The nearest row among all rows above each row, by straight-line distance (none for the first two rows):
0: [  0  13   0   3   1   9  -7   5 -10 -28  -6   2   0   3   4   4   5   9
  -1   6  10   7   5 -24   3  -3   3   9   0  -8  -3  -5   1   4   2   2
   9   0   4   6   3]
1: [-3 -3  0  0  4  2 -6  2 -5 -3  1  1  0 -2  2 -5  2  4 -2 -1  8  4  2 -5
 -5  5  3  2 -1 -2  2  0  1 12  5 -1 14 -2  6 -1  0]
2: [  9   0  -1   1  -2   4  -3  -3 -13 -36  10   0  -1   0  14 -13  10  13
  -2   5  12  18   6 -33   1   6   2   1   2  -7  -5  -6   0   7  34   2
  26   5   7   3  -9]
0
3: [  1   4   2  -1  -1  -7 -10   4   7 -11 -15  -1   2  -5  -5   1  -6  -1
   9  -5   5  -9  -7   6  -1  -6  -1  -7   0  -5   3   3   0   6 -16   2
 -14  -4  -3   1   2]
1
4: [ -6   4   1   3   3  15  -2   6 -16 -20   5   6  -2   3   5  -4  10  13
  -9   7   8  11   6 -21  -5   6   7  12  -2  -3  -2  -6   2  10  15   0
  26   1  12   1   5]
0
5: [  4 -27  -4   0   2   0  -2  -9 -11  19  13   4   1   0   9 -12   6   6
  -6   3   6  11   4  -9  -7  24   1   3   0   8  -1  -5   4  13  38  -5
  18   4  10 -11  -8]
1
6: [ -5   3   2  -4   0  -7   3   5   3   0   6   2  -3  -2  -5  -4   1  -2
   1  -2  -6  -4  -5   8  -2   3   2  -8  -1  -1  -1   2   0  -4 -15   2
  -3  -1   1   4   0]
3
7: [ -5  12   3  -8   7  -6   8   4   9  17  -5  -3  -3   2  -6  12  -2 -12
  -4  -4 -12  -2  -2   1   9 -14  -3   2  -1  -8   0   3   0 -13 -40   3
  -6  -3  -4  10   1]
6
8: [ -2 -10  -4  -5  10   5   7  -7 -13  -4  23  -3  -1   2  12 -21  11   9
 -13  -4   4  17  13 -21  -5   8   5   0   0  -6   0   3   3   6  14   2
  49   1   5   9  -6]
4
9: [ -1  17   1   2 -11   5   8   0  -8 -52  10   1  -3   0   0 -17   6  14
   0  -1  -3   0   0  -5  -3 -13   8 -10  -1  -1  -3   1  -2  -5   8   7
  17   2  -3  11   7]
0
10: [  0  20  -1   6  -2  18   3   2  -5 -44   8  -6   1   0   5   0   5  12
   3   0  12   6  14 -12  -2 -11   5  -1   2  -9   0   4  -3  -1   2   4
  27   0  -6  11   4]
9
11: [ -8   9   3  -6   4 -15 -13  14   5  -3 -20   6  -1  -1 -10   6  -5  -6
   7  -3  -1 -12 -12   1   2  -7   0  -3  -2  -8   2   0   3   3 -43   4
 -28  -5   4   6   5]
3
12: [  2  -4  -6   6   0  10  -1  -3  -5  -9  21  -4   3   1  11 -13   5  10
   5   2  16   7  15  -4  -7  13   3  -6   3   2  -1   3   0   3  23   0
  22   5  -2   0  -8]
1
13: [ -1  11   1  -9   6 -21  -7   7  14   1 -18  -2  -1   0  -7   9  -6 -13
   9  -7  -5 -10  -9  -1  10 -13  -5  -8   1 -13   1   5   2  -7 -51   6
 -28  -4  -5  14  -2]
11
14: [ -3  10   9  -9   6  -7   8   8  12   6  -9  -5  -5  -4  -9  19  -6 -13
  -5  -7 -13   0  -8   7   8 -20  -4   0  -1  -9   1   4  -5  -7 -30   1
  -6  -5  -2   3   0]
7
15: [  1 -19  -4  -1   3   4   5 -10 -12   1  26   0   0  -1  11 -27   9  11
  -9  -1   5  12   9 -10 -10  17   5  -5   0   5  -1   1   2  10  36  -2
  40   4   7  -3  -7]
8
16: [ -1 -18  -5  -6  11  -6  -6  -6 -10  22  -2   4   1   4   7 -13   4   0
  -9  -1   2   8   1 -20  -1  15   0   8  -2  -2   1  -2   8  10   0  -1
  13   0   9   3  -3]
1
